Here is a tiny trained network, its code and every weight. The questions are about switching its units off for an input and a target symbol, where a switched-off unit gives its printed mean instead of its output.

import numpy as np


def w(rows, s, z=0):
    codes = np.array(rows[::2]) - 128.0
    scale = np.full(codes.shape[1], s)
    scale[-1] = z or s
    return codes * scale


def norm(h):
    return h / np.sqrt((h * h).mean(-1, keepdims=True) + 1e-5)


def f(y):
    return y / 2 * (1 + np.tanh(0.7978845608 * (y + 0.044715 * y**3)))


def softmax(a):
    e = np.exp(a - a.max(-1, keepdims=True))
    return e / e.sum(-1, keepdims=True)


def log_softmax(a):
    a = a - a.max(-1, keepdims=True)
    return a - np.log(np.exp(a).sum(-1, keepdims=True))


def net(x, mask):
    ids = ['δεθμξπστφψω'.index(c) for c in x.split()]
    T = len(ids)
    res = E[ids] + P[:T]
    r = norm(res)
    for j in range(3):
        rows = slice(3 * j, 3 * j + 3)
        q, k, v = (r @ M[0][rows].T for M in (Q, K, V))
        z = softmax(np.where(np.tri(T) > 0, q @ k.T / 3**0.5, -1e9)) @ v
        o = O[0][rows]
        res = res + np.where(mask[j], z, o[:, -1]) @ o[:, :-1]
    y = f(norm(res) @ A[0][:, :-1].T + A[0][:, -1])
    res = res + np.where(mask[3:7], y, B[0][:, -1]) @ B[0][:, :-1]
    return log_softmax(norm(res)[-1] @ U[:, :-1].T + U[:, -1])


Q, K, V, O, A, B = {}, {}, {}, {}, {}, {}
E = w([
[145,2,102,116],'δ',
[125,187,39,204],'ε',
[111,213,148,152],'θ',
[128,94,136,142],'μ',
[215,85,190,200],'ξ',
[224,119,124,98],'π',
[220,125,95,222],'σ',
[99,108,83,136],'τ',
[135,113,89,95],'φ',
[157,168,43,168],'ψ',
[90,175,195,75],'ω',
],0.019)
P = w([
[177,161,85,77],'0',
[219,250,79,170],'1',
[129,168,28,226],'2',
[146,205,42,204],'3',
[173,69,100,63],'4',
[146,33,68,103],'5',
[105,65,98,102],'6',
[96,66,90,113],'7',
[2,57,66,141],'8',
[138,100,117,112],'9',
[103,87,72,139],'10',
[98,90,52,203],'11',
],0.0059)
Q[0] = w([
[56,214,136,115],'H0',
[135,179,106,22],'H0',
[142,200,222,166],'H0',
[94,109,162,79],'H1',
[183,151,113,186],'H1',
[170,27,187,191],'H1',
[168,56,23,142],'H2',
[56,169,182,241],'H2',
[85,254,156,104],'H2',
],0.0095)
K[0] = w([
[100,163,181,93],'H0',
[97,183,93,134],'H0',
[164,180,176,151],'H0',
[108,154,107,165],'H1',
[107,91,81,129],'H1',
[150,165,107,189],'H1',
[188,124,3,144],'H2',
[125,77,182,16],'H2',
[68,120,145,105],'H2',
],0.014)
V[0] = w([
[164,117,66,54],'H0',
[41,59,115,209],'H0',
[64,129,2,43],'H0',
[122,163,183,116],'H1',
[210,121,76,210],'H1',
[160,209,137,249],'H1',
[124,84,92,59],'H2',
[110,201,249,81],'H2',
[112,40,164,23],'H2',
],0.01)
O[0] = w([
[141,188,128,131,184],'H0',
[86,111,111,68,119],'H0',
[121,206,78,152,237],'H0',
[100,71,99,151,86],'H1',
[158,100,109,9,187],'H1',
[56,76,72,91,150],'H1',
[142,116,188,92,130],'H2',
[122,95,101,70,13],'H2',
[134,134,161,69,3],'H2',
],0.012,0.0061)
A[0] = w([
[191,183,182,183,163],'N0',
[58,141,108,177,1],'N1',
[90,162,245,41,72],'N2',
[145,195,164,62,166],'N3',
],0.012,0.0028)
B[0] = w([
[123,24,90,1,253],'N0',
[111,119,58,115,177],'N1',
[76,136,127,232,192],'N2',
[55,96,35,112,173],'N3',
],0.01,0.0057)
U = w([
[122,185,152,141,165],'δ',
[128,138,187,182,228],'ε',
[146,150,114,129,42],'θ',
[139,154,98,81,32],'μ',
[182,28,137,112,167],'ξ',
[51,77,58,22,158],'π',
[179,88,93,149,62],'σ',
[89,167,62,131,254],'τ',
[155,166,134,89,90],'φ',
[192,178,116,228,113],'ψ',
[169,246,174,92,179],'ω',
],0.011,0.005)

Each question gives the input, a string of symbols that net reads in full, and the target symbol t.
The units are the heads (3 rows each of Q, K, V and O) and the neurons (one row each of A and B). Each row of codes is followed by its name. A weight is (code - 128) times the scale printed after its matrix; where a second scale follows, it is the last column's (O, A, B and U).
mask holds one flag per unit, heads first, then neurons. A switched-off unit (its flag False) gives its mean, the last column of its rows in O or B, instead of its output. The means were averaged over made-up inputs and are rounded, as every weight is.
A unit's drop is (log p(t) with every unit on - log p(t) with that unit switched off) / (log p(t) with every unit on - log p(t) with every unit switched off).
The circuit of an input: a set's keep is (log p(t) with only the set's units on - log p(t) with every unit switched off) / (log p(t) with every unit on - log p(t) with every unit switched off). Starting from all 7 units, units are removed one at a time, each time the one whose removal leaves the highest keep (on an exact tie, the one counted first), for as long as the keep stays at least 0.8.
units of the circuit, in order: the units of the circuit, biggest drop first
unit that matters most: the unit with the biggest drop
k most important neurons: the k neurons with the biggest drops, biggest first
which heads matter: for each layer, one digit per head in row order, 1 if its drop is at least 0.15 and else 0, layers parted by /
drop when u is switched off: that unit's drop, to one decimal
input ξ ε ε φ ξ ω ε ω μ ξ, target ξ: unit that matters most : H0
input ε ω φ φ ω φ ω, target ε: which heads matter : 110
input ε ω μ, target π: which heads matter : 110
input ε ω ε ε μ ω ξ ψ, target ψ: which heads matter : 011
input τ φ ε ω, target π: which heads matter : 000
input ε ε ω, target π: which heads matter : 101
input ω ε ω ε ε φ ε φ τ ε, target ω: units of the circuit, in order : [H1 H2]
input π ε θ, target π: units of the circuit, in order : [H0 N0]
input ω ω ε ε ω, target ε: 2 most important neurons : [N2 N0]
input ξ ξ ε, target π: drop when H0 is switched off : 0.5
input ε ψ ω ω ω φ φ φ ε, target ω: drop when H1 is switched off : 0.5
input ε ε ε τ δ ε σ π ω ξ, target ξ: drop when H0 is switched off : 0.3
input ω τ ω ε ω ε ω ω ξ ψ, target ψ: drop when H1 is switched off : 0.3
input ε ε ψ μ, target π: unit that matters most : H1
